Here is a tiny trained network, its code and every weight. The questions are about switching its units off for an input and a target symbol, where a switched-off unit gives its printed mean instead of its output.

import numpy as np


def w(rows, s, z=0):
    codes = np.array(rows[::2]) - 128.0
    scale = np.full(codes.shape[1], s)
    scale[-1] = z or s
    return codes * scale


def f(y):
    return np.maximum(y, 0)


def softmax(a):
    e = np.exp(a - a.max(-1, keepdims=True))
    return e / e.sum(-1, keepdims=True)


def log_softmax(a):
    a = a - a.max(-1, keepdims=True)
    return a - np.log(np.exp(a).sum(-1, keepdims=True))


def net(x, mask):
    ids = ['ΘΞΨβδζηλτ'.index(c) for c in x.split()]
    T = len(ids)
    res = E[ids] + P[:T]
    u = 0
    for l in range(2):
        r = res
        for j in range(3):
            rows = slice(2 * j, 2 * j + 2)
            q, k, v = (r @ M[l][rows].T for M in (Q, K, V))
            z = softmax(np.where(np.tri(T) > 0, q @ k.T / 2**0.5, -1e9)) @ v
            o = O[l][rows]
            res = res + np.where(mask[u + j], z, o[:, -1]) @ o[:, :-1]
        u += 3
        y = f(res @ A[l][:, :-1].T + A[l][:, -1])
        res = res + np.where(mask[u : u + 12], y, B[l][:, -1]) @ B[l][:, :-1]
        u += 12
    return log_softmax(res[-1] @ U[:, :-1].T + U[:, -1])


Q, K, V, O, A, B = {}, {}, {}, {}, {}, {}
E = w([
[190,156,150],'Θ',
[152,160,178],'Ξ',
[184,111,202],'Ψ',
[132,156,171],'β',
[40,103,203],'δ',
[118,138,161],'ζ',
[213,236,52],'η',
[77,129,62],'λ',
[37,255,144],'τ',
],0.01)
P = w([
[148,134,208],'0',
[45,176,95],'1',
[90,75,2],'2',
[169,143,172],'3',
[44,188,105],'4',
[106,83,3],'5',
[181,148,179],'6',
[42,187,105],'7',
],0.0096)
Q[0] = w([
[52,187,102],'0.h1',
[115,150,155],'0.h1',
[75,167,106],'0.h2',
[156,58,177],'0.h2',
[170,114,71],'0.h3',
[179,228,255],'0.h3',
],0.0084)
K[0] = w([
[184,214,74],'0.h1',
[158,132,178],'0.h1',
[100,164,125],'0.h2',
[180,53,125],'0.h2',
[90,126,2],'0.h3',
[219,135,175],'0.h3',
],0.0082)
V[0] = w([
[154,150,79],'0.h1',
[144,177,138],'0.h1',
[104,153,108],'0.h2',
[217,115,199],'0.h2',
[2,121,141],'0.h3',
[133,29,84],'0.h3',
],0.0076)
O[0] = w([
[79,170,90,125],'0.h1',
[115,175,190,182],'0.h1',
[109,137,78,183],'0.h2',
[137,172,195,28],'0.h2',
[2,160,176,209],'0.h3',
[133,75,108,4],'0.h3',
],0.0061,0.003)
A[0] = w([
[134,59,216,107],'0.n1',
[130,115,129,107],'0.n2',
[97,218,152,156],'0.n3',
[123,25,225,60],'0.n4',
[36,107,88,86],'0.n5',
[199,105,37,112],'0.n6',
[64,146,97,130],'0.n7',
[135,130,177,253],'0.n8',
[76,127,215,144],'0.n9',
[38,105,88,106],'0.n10',
[77,53,113,92],'0.n11',
[120,157,3,127],'0.n12',
],0.0078,0.004)
B[0] = w([
[139,41,178,155],'0.n1',
[164,132,142,128],'0.n2',
[80,182,147,253],'0.n3',
[113,56,165,150],'0.n4',
[232,123,97,215],'0.n5',
[169,223,143,152],'0.n6',
[138,89,150,224],'0.n7',
[116,142,96,213],'0.n8',
[138,232,140,215],'0.n9',
[215,116,84,221],'0.n10',
[158,189,184,159],'0.n11',
[111,48,254,214],'0.n12',
],0.0067,0.0059)
Q[1] = w([
[187,47,99],'1.h1',
[85,144,179],'1.h1',
[69,182,123],'1.h2',
[161,98,183],'1.h2',
[2,112,151],'1.h3',
[79,205,132],'1.h3',
],0.012)
K[1] = w([
[170,119,4],'1.h1',
[105,117,147],'1.h1',
[136,173,134],'1.h2',
[152,33,125],'1.h2',
[76,104,164],'1.h3',
[129,124,171],'1.h3',
],0.014)
V[1] = w([
[131,91,122],'1.h1',
[20,72,91],'1.h1',
[253,131,54],'1.h2',
[201,74,155],'1.h2',
[210,158,50],'1.h3',
[240,96,99],'1.h3',
],0.0067)
O[1] = w([
[125,97,144,68],'1.h1',
[3,116,118,24],'1.h1',
[57,72,205,1],'1.h2',
[143,71,145,41],'1.h2',
[144,205,167,9],'1.h3',
[171,150,209,6],'1.h3',
],0.0057,0.0041)
A[1] = w([
[134,166,110,54],'1.n1',
[115,179,217,152],'1.n2',
[119,182,161,58],'1.n3',
[153,151,105,96],'1.n4',
[169,78,237,251],'1.n5',
[147,12,158,174],'1.n6',
[152,177,125,81],'1.n7',
[166,159,94,166],'1.n8',
[110,194,244,167],'1.n9',
[118,117,140,83],'1.n10',
[161,205,114,30],'1.n11',
[77,118,189,147],'1.n12',
],0.011,0.0034)
B[1] = w([
[140,122,192,171],'1.n1',
[42,59,124,223],'1.n2',
[95,84,186,188],'1.n3',
[172,139,151,164],'1.n4',
[197,198,7,208],'1.n5',
[167,1,175,162],'1.n6',
[153,107,176,195],'1.n7',
[149,187,149,211],'1.n8',
[68,62,131,254],'1.n9',
[120,154,136,128],'1.n10',
[145,124,214,227],'1.n11',
[123,27,103,148],'1.n12',
],0.0075,0.007)
U = w([
[165,115,187,16],'Θ',
[127,123,129,107],'Ξ',
[77,137,158,34],'Ψ',
[126,109,141,92],'β',
[135,115,134,125],'δ',
[56,44,106,173],'ζ',
[208,191,106,125],'η',
[162,75,136,169],'λ',
[100,177,2,253],'τ',
],0.01,0.0038)

Each question gives the input, a string of symbols that net reads in full, and the target symbol t.
The units are the heads (2 rows each of Q, K, V and O) and the neurons (one row each of A and B). Each row of codes is followed by its name. A weight is (code - 128) times the scale printed after its matrix; where a second scale follows, it is the last column's (O, A, B and U).
mask holds one flag per unit, layer by layer, with each layer's heads first. A switched-off unit (its flag False) gives its mean, the last column of its rows in O or B, instead of its output. The means were averaged over made-up inputs and are rounded, as every weight is.
A unit's drop is (log p(t) with every unit on - log p(t) with that unit switched off) / (log p(t) with every unit on - log p(t) with every unit switched off).
The circuit of an input: a set's keep is (log p(t) with only the set's units on - log p(t) with every unit switched off) / (log p(t) with every unit on - log p(t) with every unit switched off). Starting from the 12 units with the biggest drops (on a tie, the unit counted first), units are removed one at a time, each time the one whose removal leaves the highest keep (on an exact tie, the one counted first), for as long as the keep stays at least 0.8.
circuit, biggest first: the units of the circuit, biggest drop first
unit that matters most: the unit with the biggest drop
k most important neurons of layer l: the k neurons of layer l with the biggest drops, biggest first
heads that matter: for each layer, one digit per head in row order, 1 if its drop is at least 0.15 and else 0, layers parted by /
input δ η β τ Ξ δ λ, target τ: heads that matter : 000 / 001
input η η Ψ, target η: heads that matter : 001 / 101
input η τ λ τ λ δ β Ξ, target ζ: heads that matter : 011 / 010
input τ ζ η, target η: circuit, biggest first : [0.n6; 1.h3]
input δ δ δ τ λ δ τ, target Ψ: circuit, biggest first : [0.n3; 1.n5; 0.h3; 1.h1]
input η τ β τ ζ Ψ λ, target τ: unit that matters most : 0.n9
input η τ λ η δ λ, target λ: heads that matter : 000 / 010
input δ η Ψ β ζ, target τ: heads that matter : 001 / 001
input δ δ Ψ β δ λ δ Ξ, target τ: 4 most important neurons of layer 0 : [0.n5; 0.n10; 0.n4; 0.n1]
input τ Ψ δ Θ Ψ τ ζ Θ, target η: 2 most important neurons of layer 0 : [0.n3; 0.n9]
input τ δ τ τ δ τ η, target Θ: heads that matter : 001 / 001
input τ λ η ζ β, target η: heads that matter : 001 / 011
input η η δ β Ξ Ξ Ξ β, target ζ: heads that matter : 001 / 010
input τ λ δ Ξ λ λ ζ Θ, target η: unit that matters most : 1.h2
input τ δ η η Ξ, target η: heads that matter : 001 / 011
input η δ η, target η: 3 most important neurons of layer 0 : [0.n6; 0.n3; 0.n9]
input λ δ τ δ τ ζ δ, target ζ: heads that matter : 000 / 000
input δ Ξ Ψ ζ Θ, target τ: 4 most important neurons of layer 0 : [0.n5; 0.n10; 0.n4; 0.n1]
input Θ τ Θ η, target Θ: heads that matter : 000 / 001
input τ δ ζ δ δ λ τ Ψ, target η: unit that matters most : 1.h2
input δ β δ η η δ η Ψ, target τ: 3 most important neurons of layer 0 : [0.n5; 0.n10; 0.n12]
input η η δ δ β τ λ τ, target ζ: 3 most important neurons of layer 0 : [0.n12; 0.n7; 0.n6]
input δ η δ τ, target Ψ: 4 most important neurons of layer 1 : [1.n5; 1.n11; 1.n3; 1.n1]
input τ δ δ τ δ λ, target λ: 2 most important neurons of layer 0 : [0.n12; 0.n5]
input τ β δ η δ, target η: 3 most important neurons of layer 0 : [0.n9; 0.n10; 0.n5]
input δ β τ τ Ψ, target τ: 3 most important neurons of layer 0 : [0.n5; 0.n10; 0.n4]
